Each row has a name. Each question is about the rows just above it. Places in a row count from 0.

[ 66 148  66 153  66] = ruzin
[138 138 136 169  89] = pigo
[137 137 140 140 137] = Muvu
Times [66] occurs in ruzin: | 3
Where does [137 138 136 169  89] differ from pigo, and what was there? | 0, [138]
Count of [136] in pigo: | 1
Where does [137 137 140 141 137] differ from Muvu, and what was there? | 3, [140]
Times [137] occurs in Muvu: | 3
One entry of Muvu was changed: [137 137 140 139 137]. Where, and from what? | 3, [140]
One entry of Muvu was changed: [137 137 139 140 137]. Where, and from what? | 2, [140]

[106 131 151 134] = fetem
[110 110 110 110] = fabi
[152 111 154  79] = Duza
[ 87 156 141 162] = Mitu
[ 96 103 103 188] = fel
[110 103  95 122] = gan
Count of [110] in fabi: | 4
Changed fel: [ 96 103 102 188]. Place and old value: | 2, [103]
How many times does fel hold [96]? | 1
Where does [ 96 103 104 188] differ from fel, and what was there? | 2, [103]

[139 146 124 133 113 105 105 133 137 117 117 108 105 118 143 100 159  97
 136  96 110 146 137  86 128 121 146  62 144 127 104 116 105 134 108 141
 188 136 121 149 115] = vog
[108  97 120 140 135  90 183 120 131 111 134 145 126 163 143 121 139 136
 137 183 151 114 130 190 134 135 134 147 100 125 155 134 136 181 144 125
 104 120 130 152 119] = ropa
[149 128 116 122 135  87 131 141 107 121 105 125  95 128 106  86 140 124
 169 158 135 124 128 132 120 129 146 165 126 139 129 129 122 122 117 139
  80 117 123 133 138] = Kene
[169 179 124 158 132  90 121 100 128 119 144 137 153 134 123 151 120 116
 150 132 131 132 156  98 129 121 120 172 131 133 120 103 149 134 121 117
 175 137 117  91 122] = seki
How many times does ropa hold [120]? | 3
How many times does seki hold [121]? | 3
One entry of vog was changed: [139 146 124 133 113 105 105 133 137 117 117 108 105 118 143 100 159  97
 136  96 110 146 137  86 128 121 146  62 144 127 104 116 105 134 108 141
 188 136 121 149 116]. Where, and from what? | 40, [115]
Where does [149 128 116 122 135  87 131 141 107 121 105 125  95 128 106  87 140 124
 169 158 135 124 128 132 120 129 146 165 126 139 129 129 122 122 117 139
  80 117 123 133 138] differ from Kene, and what was there? | 15, [86]

[141 161 143 126 127  92 102 127 122 121 101 100 115  88 102 116  90 103
 146 107 112 100 141 114 158 126 132  93 161 145 137] -> viv
[104  97 103 150 142 177 178 130 143 108 174 161 172 166 177 102 171 178
  90 134 119 150  83 145  82 139  85 179  89 105 115] -> sas
[110 110 108 100  93 108 106 110  95 137 109 124  98 126 108 159 123 106
 119 134 137 119 134  98 128  96 153 107 117 105 105] -> ror
[154 156 155 126 135  89  94 133 130 120  93  90 108  84  94 117  84  94
 159 102 111  96 153 122 156 134 136  88 158 157 149] -> telep
[110 110 108 100  93 108 106 110  95 137 125 124 128 126 108 159 123 126
 119 134 137 119 134  98 128  96 153 107 117 105 105] -> menuf
[100 105  97  92  72 102  98 104  73 148 104 127  86 130 101 190 128 100
 116 144 148 120 143  78 136  76 179 100 117  92  92] -> nur
[130 105 131 155 166 172 173 136 170 101 168 145 174 152 171  72 153 170
 111 136 109 136  90 170  79 167  68 170  93 133 143] -> zili
[119 182 121 112 111  86 109 108 105 130 108 113 122  88 110 110  92 109
 126 119 115 101 123  98 170 107 122  90 180 124 115] -> pizuv
Times [137] occurs in zili: | 0
Changed nur: [100 105  97  92  72 102  98 104  73 148 104 127  86 130 101 190 128 100
 116 144 148 120 144  78 136  76 179 100 117  92  92]. Place and old value: | 22, [143]
Changed zili: [130 105 131 155 166 172 173 136 170 101 168 145 174 152 171  71 153 170
 111 136 109 136  90 170  79 167  68 170  93 133 143]. Place and old value: | 15, [72]

[128  99 131 116 129 108 107 117 130  79 161 142 106 160 146 155  92  71
 116 124 126 137 126 133 125 148 138 116 110] = Noves
[104 122  78 164 117 147 145 139  95 107 113 109 160 143 103 105 111 135
 127 126 166 119 119  87 128 126 135 129 151] = Fes
[101 104 117 128 117 114 121 112 132  81 145 133 100 172 129 148  96  86
 125  96 123 153 117 120 108 141 155 112 121] = visod
[123 124 151  80 122 102 151 122 159 172 130 128 155 139 130 129 158 163
 121 110 109 161 127 160 111 121 110 118 139] = nama
[120 117 151 107 116 106 125 113 154 107 140 139  67 154 124 154 124 112
 123  97  91 149 130 125  99 136 154 106 114] = ripu
[140 125 104 168 133 148 108 140  94  82 131 129 113 119 125 126  98  96
 126 157 154  90 133  93 148 139 137 135 119] = Zofut
[ 89 116 116 134 117 123 124 103 138  98 134 129  98 167  98 141 104  98
 139  80 117 162 109 127 104 131 163 117 124] = diri
[122 105  86 143 123 131 138 144  94  99 135 116 181 147 119 113 103 118
 110 148 175 113 125 101 139 136 114 128 146] = gabig
[111 146 122 135 146 144 123 113 131 171 119 122 185 112 154 112 134 129
 153 120 141 149 109 177 148 114 111 156 135] = ludeb
[ 90 125 112 151 127 135 111 101 130  97 130 131 100 153 138 139  97  82
 150  86 123 156 106 135 118 130 163 130 118] = sokuv
[126 106 124 110 143 115 113 117 128 125 157 133 185 144 166 135 104  87
 123 136 149 146 116 172 147 137 103 138 124] = Dinad
Times [98] occurs in diri: | 4
Where does [128 100 131 116 129 108 107 117 130  79 161 142 106 160 146 155  92  71
 116 124 126 137 126 133 125 148 138 116 110] differ from Noves, and what was there? | 1, [99]

[ 95 169 117 129 128 155 107] : Ruga
[125 156 156 125 138  94 156] : lef
[111 123 116 121 137 143 134] : Tud
[137 146 139 131 121 123 120] : Mut
[111 157 157 129 130 146 121] : kofo
[151 109 142 133 123 102 140] : kol
[108 152 130 129 121 136 123] : mevag
[ 99 166 107 124 135 163 104] : Foz
[134 139 120 128 133 135 111] : Vipu
Where does [ 99 166 107 124 136 163 104] differ from Foz, and what was there? | 4, [135]
How many times does Mut hold [119]? | 0
Where does [125 156 156 125 139  94 156] differ from lef, and what was there? | 4, [138]
Times [156] occurs in lef: | 3

